Below is a small trained network, with its code and all its weights. Each question gives an input and a class and asks what happens when units are switched off, that is, made to give their printed mean instead of their output.

import numpy as np


def w(rows, s, z=0):
    codes = np.array(rows[::2]) - 128.0
    scale = np.full(codes.shape[1], s)
    scale[-1] = z or s
    return codes * scale


def norm(h):
    return h / np.sqrt((h * h).mean(-1, keepdims=True) + 1e-5)


def f(y):
    return y / 2 * (1 + np.tanh(0.7978845608 * (y + 0.044715 * y**3)))


def log_softmax(a):
    a = a - a.max(-1, keepdims=True)
    return a - np.log(np.exp(a).sum(-1, keepdims=True))


def net(x, mask):
    res = np.array(x, float).reshape(1, 6) / 4 @ E
    u = 0
    for l in range(4):
        y = f(norm(res) @ A[l][:, :-1].T + A[l][:, -1])
        res = res + np.where(mask[u : u + 7], y, B[l][:, -1]) @ B[l][:, :-1]
        u += 7
    return log_softmax(norm(res)[-1] @ U[:, :-1].T + U[:, -1])


A, B = {}, {}
E = w([
[114,42,50,170,64],'x0',
[90,48,131,1,121],'x1',
[127,131,129,129,124],'x2',
[42,214,76,94,141],'x3',
[126,129,128,129,126],'x4',
[127,125,128,127,134],'x5',
],0.0071)
A[0] = w([
[91,133,52,145,143,10],'L0N0',
[101,138,81,2,112,185],'L0N1',
[132,82,195,72,76,114],'L0N2',
[64,161,38,145,178,50],'L0N3',
[67,105,195,190,161,254],'L0N4',
[119,171,169,145,62,241],'L0N5',
[142,78,81,157,60,179],'L0N6',
],0.009,0.002)
B[0] = w([
[124,81,101,94,58,148],'L0N0',
[81,122,123,150,217,252],'L0N1',
[198,111,157,17,88,190],'L0N2',
[214,171,109,78,100,188],'L0N3',
[190,183,160,148,194,170],'L0N4',
[162,115,144,104,191,169],'L0N5',
[60,96,133,255,236,227],'L0N6',
],0.0081,0.0048)
A[1] = w([
[78,80,115,127,132,37],'L1N0',
[40,10,95,98,73,82],'L1N1',
[121,134,65,232,66,250],'L1N2',
[91,144,56,177,98,210],'L1N3',
[55,64,70,139,57,171],'L1N4',
[149,120,68,167,71,4],'L1N5',
[135,81,104,107,162,101],'L1N6',
],0.011,0.0021)
B[1] = w([
[135,182,150,184,148,164],'L1N0',
[139,216,151,221,137,236],'L1N1',
[148,55,130,55,136,255],'L1N2',
[101,91,90,15,104,202],'L1N3',
[254,226,145,132,82,208],'L1N4',
[135,46,162,121,91,141],'L1N5',
[192,174,162,86,145,172],'L1N6',
],0.0087,0.005)
A[2] = w([
[157,160,85,181,86,151],'L2N0',
[168,132,84,116,133,133],'L2N1',
[155,131,193,161,130,1],'L2N2',
[10,131,100,89,138,134],'L2N3',
[144,88,131,76,47,108],'L2N4',
[131,174,90,126,149,65],'L2N5',
[132,173,104,110,111,95],'L2N6',
],0.014,0.003)
B[2] = w([
[59,136,154,69,157,252],'L2N0',
[108,184,179,116,134,221],'L2N1',
[174,135,190,154,42,248],'L2N2',
[138,65,254,191,151,233],'L2N3',
[80,122,214,45,106,218],'L2N4',
[107,203,59,116,156,248],'L2N5',
[170,172,50,141,117,208],'L2N6',
],0.0096,0.0026)
A[3] = w([
[186,134,172,166,172,142],'L3N0',
[183,170,125,86,169,232],'L3N1',
[154,86,140,54,140,147],'L3N2',
[178,2,65,163,171,2],'L3N3',
[187,130,136,171,104,49],'L3N4',
[154,78,68,166,103,118],'L3N5',
[168,34,219,101,115,61],'L3N6',
],0.0097,0.0023)
B[3] = w([
[26,45,157,138,3,238],'L3N0',
[166,86,23,138,81,246],'L3N1',
[158,67,47,59,38,182],'L3N2',
[51,116,11,190,190,198],'L3N3',
[193,101,221,234,151,153],'L3N4',
[8,93,62,36,190,141],'L3N5',
[92,209,14,134,109,254],'L3N6',
],0.0067,0.0057)
U = w([
[174,123,209,221,65,91],'0',
[146,82,126,4,84,254],'1',
[136,248,80,121,178,122],'2',
[47,113,215,81,248,26],'3',
[79,26,57,176,174,99],'4',
],0.017,0.003)

Each question gives the input, the list of numbers given to net, and the class t.
The units are the neurons (one row each of A and B). Each row of codes is followed by its name. A weight is (code - 128) times the scale printed after its matrix; where a second scale follows, it is the last column's (A, B and U).
mask holds one flag per neuron, layer by layer. A switched-off neuron (its flag False) gives its mean, the last column of its row in B, instead of its output. The means were averaged over made-up inputs and are rounded, as every weight is.
A unit's drop is (log p(t) with every unit on - log p(t) with that unit switched off) / (log p(t) with every unit on - log p(t) with every unit switched off).
The circuit of an input: a set's keep is (log p(t) with only the set's units on - log p(t) with every unit switched off) / (log p(t) with every unit on - log p(t) with every unit switched off). Starting from the 12 units with the biggest drops (on a tie, the unit counted first), units are removed one at a time, each time the one whose removal leaves the highest keep (on an exact tie, the one counted first), for as long as the keep stays at least 0.8.
circuit, biggest first: the units of the circuit, biggest drop first
unit that matters most: the unit with the biggest drop
k most important neurons: the k neurons with the biggest drops, biggest first
k most important neurons of layer l: the k neurons of layer l with the biggest drops, biggest first
drop of u: that unit's drop, to one decimal
input [7,1,-4,-2,1,2], class 0: 2 most important neurons : L1N4, L1N1
input [6,5,-2,7,1,0], class 2: unit that matters most : L1N4
input [3,0,0,-7,0,-7], class 4: 3 most important neurons : L0N6, L1N4, L3N3
input [1,6,1,3,4,3], class 2: 2 most important neurons : L1N1, L0N4
input [1,-1,6,6,3,-5], class 1: circuit, biggest first : L0N0, L1N3
input [3,-1,-1,1,0,4], class 1: 2 most important neurons : L0N1, L0N0
input [1,5,7,5,-7,-7], class 2: 2 most important neurons : L0N4, L1N1
input [-1,3,4,6,-2,6], class 3: 2 most important neurons : L2N3, L0N1
input [-1,5,-8,1,4,-3], class 3: 2 most important neurons of layer 1 : L1N4, L1N2
input [-6,2,3,8,2,-5], class 3: 2 most important neurons : L2N3, L1N4
input [-3,2,2,5,-8,0], class 3: 3 most important neurons : L2N3, L1N4, L0N1
input [-4,7,1,2,7,-6], class 3: 2 most important neurons : L0N1, L1N4
input [-5,1,-7,4,-3,-5], class 3: 3 most important neurons : L1N4, L2N3, L1N1
input [-5,6,1,8,6,-2], class 3: circuit, biggest first : L2N3
input [-3,-7,5,0,6,7], class 0: 3 most important neurons : L1N3, L2N2, L3N6
input [1,-8,2,8,7,6], class 1: 2 most important neurons of layer 0 : L0N1, L0N0
input [-3,5,-8,3,-5,-2], class 3: 2 most important neurons : L0N1, L2N3
input [6,-1,5,3,6,5], class 1: drop of L1N2 : 0.5
input [2,2,0,-6,-1,-3], class 0: drop of L2N2 : 0.1
input [-5,4,3,4,8,6], class 3: drop of L2N3 : 0.2
input [2,6,2,-5,-3,-7], class 0: drop of L1N1 : 0.5
input [2,-8,-1,7,-3,-8], class 1: unit that matters most : L1N2
input [-7,-2,-5,0,3,-3], class 0: 2 most important neurons of layer 3 : L3N6, L3N0
